What each symbol does to the states:
w519 & w6
w519 % w256
w519 $ w660
w519 ^ w458
w715 & w133
w715 % w839
w715 $ w114
w715 ^ w327
w786 & w287
w786 % w560
w786 $ w883
w786 ^ w839
w766 & w451
w766 % w590
w766 $ w539
w766 ^ w287
w18 & w504
w18 % w229
w18 $ w8
w18 ^ w816
w674 & w715
w674 % w337
w674 $ w195
w674 ^ w741
w999 & w425
w999 % w213
w999 $ w287
w999 ^ w595
w816 & w256
w816 % w18
w816 $ w68
w816 ^ w539
w329 & w368
w329 % w107
w329 $ w715
w329 ^ w4
w46 & w999
w46 % w51
w46 $ w786
w46 ^ w107
w590 & w152
w590 % w724
w590 $ w816
w590 ^ w766
w889 & w445
w889 % w883
w889 $ w107
w889 ^ w114
w458 & w883
w458 % w519
w458 $ w425
w458 ^ w879
w741 & w327
w741 % w674
w741 $ w504
w741 ^ w152
w504 & w744
w504 % w195
w504 $ w691
w504 ^ w256
w195 & w114
w195 % w879
w195 $ w467
w195 ^ w504
w445 & w879
w445 % w29
w445 $ w595
w445 ^ w229
w691 & w4
w691 % w467
w691 $ w741
w691 ^ w793
w287 & w421
w287 % w766
w287 $ w29
w287 ^ w637
w425 & w46
w425 % w660
w425 $ w421
w425 ^ w502
w152 & w992
w152 % w741
w152 $ w256
w152 ^ w451
w51 & w213
w51 % w748
w51 $ w560
w51 ^ w46
w114 & w229
w114 % w889
w114 $ w329
w114 ^ w744
w213 & w660
w213 % w68
w213 $ w766
w213 ^ w999
w839 & w637
w839 % w786
w839 $ w889
w839 ^ w715
w229 & w195
w229 % w445
w229 $ w368
w229 ^ w18
w502 & w107
w502 % w425
w502 $ w337
w502 ^ w467
w107 & w595
w107 % w46
w107 $ w839
w107 ^ w329
w793 & w748
w793 % w691
w793 $ w152
w793 ^ w660
w595 & w502
w595 % w999
w595 $ w637
w595 ^ w368
w883 & w29
w883 % w6
w883 $ w46
w883 ^ w889
w748 & w68
w748 % w4
w748 $ w992
w748 ^ w51
w368 & w467
w368 % w595
w368 $ w133
w368 ^ w8
w539 & w519
w539 % w816
w539 $ w213
w539 ^ w29
w560 & w766
w560 % w992
w560 $ w6
w560 ^ w786
w879 & w889
w879 % w458
w879 $ w502
w879 ^ w195
w8 & w691
w8 % w368
w8 $ w724
w8 ^ w68
w6 & w539
w6 % w861
w6 $ w51
w6 ^ w883
w861 & w816
w861 % w744
w861 $ w748
w861 ^ w6
w68 & w793
w68 % w8
w68 $ w590
w68 ^ w213
w451 & w560
w451 % w152
w451 $ w519
w451 ^ w421
w992 & w590
w992 % w327
w992 $ w861
w992 ^ w560
w467 & w329
w467 % w502
w467 $ w674
w467 ^ w691
w637 & w337
w637 % w287
w637 $ w445
w637 ^ w133
w327 & w724
w327 % w715
w327 $ w744
w327 ^ w992
w29 & w458
w29 % w539
w29 $ w999
w29 ^ w445
w133 & w674
w133 % w637
w133 $ w229
w133 ^ w724
w421 & w786
w421 % w451
w421 $ w458
w421 ^ w337
w4 & w8
w4 % w329
w4 $ w327
w4 ^ w748
w660 & w51
w660 % w793
w660 $ w451
w660 ^ w425
w337 & w839
w337 % w421
w337 $ w879
w337 ^ w674
w744 & w18
w744 % w114
w744 $ w4
w744 ^ w861
w724 & w741
w724 % w133
w724 $ w18
w724 ^ w590
w256 & w861
w256 % w504
w256 $ w793
w256 ^ w519

In the rows, 24 means zero.

The rows follow the links: the fewer symbols apart two states are, the more alike their rows tend to be.

Each row is also shifted at random along 6 hidden directions that mean nothing.

Row, then state:
[42,15,24,21,21,22,28,28,20,25,26,24,34,23,19,27,25,24,24,25,23,31,23,25,28,20,28,17,25,29,19,17,27,23,24,31,16,29,22,16,24,25,29,25,22,27,26,18]; state w445
[18,29,25,23,27,18,25,18,30,29,19,24,18,31,20,22,24,22,31,24,25,15,23,25,23,26,26,28,22,21,25,23,27,12,31,22,32,14,26,29,28,21,23,24,32,20,18,28]; state w504
[10,26,31,23,22,27,17,39,31,17,17,21,25,22,17,20,28,28,22,34,22,27,24,29,18,23,25,21,34,24,27,23,27,28,11,21,32,26,31,33,26,18,23,24,19,30,19,14]; state w287
[4,25,22,22,25,17,23,14,17,25,34,20,15,31,19,20,20,17,32,9,24,13,24,35,24,30,16,25,18,19,27,28,23,16,32,21,21,20,19,36,14,25,18,24,25,27,33,37]; state w691
[18,33,22,22,32,19,27,17,25,26,27,21,14,25,27,20,20,25,26,17,17,16,22,21,28,27,21,34,17,17,24,32,24,25,34,20,27,22,27,28,20,29,15,25,26,26,17,30]; state w793
[11,23,24,23,23,24,27,26,16,20,21,21,28,23,31,32,24,23,19,29,32,26,25,20,26,21,24,16,22,21,23,28,26,24,25,27,21,27,19,24,23,26,28,21,20,20,29,17]; state w107
[36,23,29,22,26,16,23,31,25,19,24,24,22,22,26,23,21,17,23,28,21,22,29,26,20,27,22,29,23,20,28,29,24,23,25,22,28,30,31,28,20,26,19,28,26,26,26,18]; state w368
[20,24,31,22,20,27,21,34,25,22,16,28,37,26,15,20,21,24,20,32,27,26,19,17,20,22,31,17,28,28,21,18,27,27,15,30,22,21,22,28,32,18,24,22,27,19,20,21]; state w883
[27,30,26,12,30,14,26,15,32,25,37,23,13,21,26,21,27,14,17,16,20,22,22,34,28,22,17,29,23,9,37,23,26,17,28,18,20,24,34,32,12,19,18,34,15,29,26,29]; state w18
[8,25,21,21,27,20,21,17,22,23,25,15,25,18,32,32,22,18,20,23,33,17,21,19,24,25,18,20,17,18,26,26,25,21,30,22,22,22,21,24,20,26,25,20,22,21,30,25]; state w4
[13,19,27,24,22,22,22,23,19,25,25,19,24,24,20,18,19,26,25,11,23,17,22,23,22,27,21,30,21,31,20,26,22,16,31,18,23,25,25,21,19,34,25,21,35,23,24,26]; state w68
[22,24,26,25,20,29,26,26,29,22,16,18,14,27,28,23,31,28,23,30,26,24,31,28,28,22,22,24,25,20,25,26,26,14,24,16,31,26,28,23,21,28,29,24,31,24,17,14]; state w637
[28,24,15,26,22,29,26,20,22,27,21,21,18,29,25,23,26,28,27,23,21,29,27,21,29,22,22,22,17,20,16,25,29,26,26,23,24,24,21,29,19,28,25,22,24,26,21,22]; state w337
[35,30,25,26,18,31,29,18,32,22,20,27,12,27,36,24,24,23,18,28,30,31,32,23,29,19,25,23,21,17,25,27,19,23,19,21,23,23,22,18,20,28,27,24,26,16,20,21]; state w839
[41,25,24,27,26,25,27,25,25,27,22,31,28,24,20,22,23,29,27,30,16,26,18,19,24,22,30,28,26,27,25,19,19,29,24,28,25,18,26,14,35,18,20,27,23,18,14,26]; state w519
[30,27,29,19,28,14,20,27,32,26,21,27,31,19,21,26,20,13,18,31,27,26,24,19,19,25,27,25,22,22,25,19,27,28,18,27,23,20,24,24,31,12,25,25,21,22,26,20]; state w744
[24,19,23,21,25,25,24,32,14,21,24,19,31,21,25,28,23,26,24,22,24,25,24,26,23,22,22,19,22,26,21,25,29,25,28,26,21,33,23,25,20,30,27,22,23,29,27,17]; state w595
[26,29,32,29,23,26,22,34,20,22,19,27,23,36,16,15,16,32,30,22,24,16,23,25,21,27,26,23,26,27,22,29,23,26,24,25,31,22,22,30,28,30,14,20,33,21,19,25]; state w425
[36,23,23,24,16,24,20,22,27,22,23,32,14,27,24,18,17,13,23,19,24,26,35,26,20,25,22,29,20,18,23,27,20,24,14,21,20,21,19,28,18,23,21,26,28,22,30,29]; state w715

From each start, follow one symbol. Which state do you reach?
Answer with the state's name.
[29,29,23,24,28,21,26,31,18,22,26,26,22,26,27,30,24,24,28,31,24,26,25,26,25,24,24,22,22,20,25,29,23,32,26,31,23,29,24,26,23,26,18,22,16,26,24,19]
&	w107
[36,19,27,19,22,18,25,28,22,24,25,27,27,26,17,21,24,16,23,26,22,24,27,29,19,23,28,25,26,25,25,18,28,19,24,26,23,27,26,28,23,18,23,29,27,26,28,19]
$	w368
[12,18,27,17,24,18,23,22,25,29,26,20,25,26,15,15,21,21,25,10,20,19,20,26,24,24,24,29,24,26,24,17,29,14,29,20,23,22,27,29,21,22,24,26,32,27,22,28]
%	w18
[38,24,16,23,27,19,28,19,19,27,26,27,28,23,23,34,29,21,28,30,22,28,24,26,26,21,26,23,21,23,24,21,25,23,24,31,23,23,21,22,27,18,24,25,17,26,26,24]
&	w114
[25,21,16,25,26,21,25,17,15,26,15,17,23,29,25,26,22,27,32,21,27,15,27,15,24,28,21,26,14,24,17,30,29,16,36,21,30,22,20,32,22,34,23,20,37,23,24,26]
&	w329
[24,24,26,21,20,25,26,21,26,24,17,26,28,23,26,20,25,26,17,28,24,23,18,13,23,23,29,25,26,24,24,19,26,23,23,23,26,19,25,18,28,22,23,25,32,12,15,27]
^	w883
[32,27,16,29,28,24,24,21,29,24,18,22,16,24,28,29,29,23,28,34,23,25,32,24,25,24,24,25,22,21,23,26,24,24,22,23,30,22,24,26,25,21,24,22,21,25,19,20]
%	w337
[17,16,23,23,20,29,18,30,25,21,25,22,26,19,16,16,24,26,21,18,16,25,22,26,19,25,20,25,30,28,22,19,23,27,14,18,25,27,26,29,21,21,23,25,22,30,23,24]
&	w451
[18,25,28,18,25,20,22,25,19,17,30,28,24,20,29,17,15,20,16,17,20,23,21,18,20,25,20,27,23,16,27,27,20,32,19,25,18,28,23,31,21,24,13,29,17,24,26,30]
%	w748
[34,24,32,25,26,24,26,32,28,17,19,24,23,20,28,20,21,31,22,30,17,20,21,18,21,26,27,30,31,26,26,30,18,23,24,20,30,27,34,18,31,29,20,24,31,20,14,19]
$	w766
[23,24,26,18,22,19,24,20,26,28,35,32,25,23,18,19,16,13,17,14,20,29,20,26,23,22,24,27,23,22,28,18,21,29,19,27,12,22,21,22,23,16,22,29,18,24,29,34]
^	w6
[26,26,9,23,30,27,22,21,25,26,18,19,23,21,26,21,26,32,25,22,15,25,22,9,23,25,22,28,19,23,16,22,31,33,22,18,26,23,26,31,24,23,20,22,21,30,16,27]
^	w421
[-1,27,13,28,27,27,22,17,28,27,23,19,17,21,24,31,30,28,30,26,22,21,23,24,26,24,20,24,25,25,22,25,24,23,25,21,28,18,25,21,26,23,27,21,20,26,19,24]
%	w741
[33,22,18,23,28,18,26,23,23,30,36,32,30,20,15,27,21,20,26,20,14,30,18,28,25,22,26,26,22,28,23,19,21,33,22,32,15,22,21,18,26,16,22,25,10,28,26,30]
&	w861
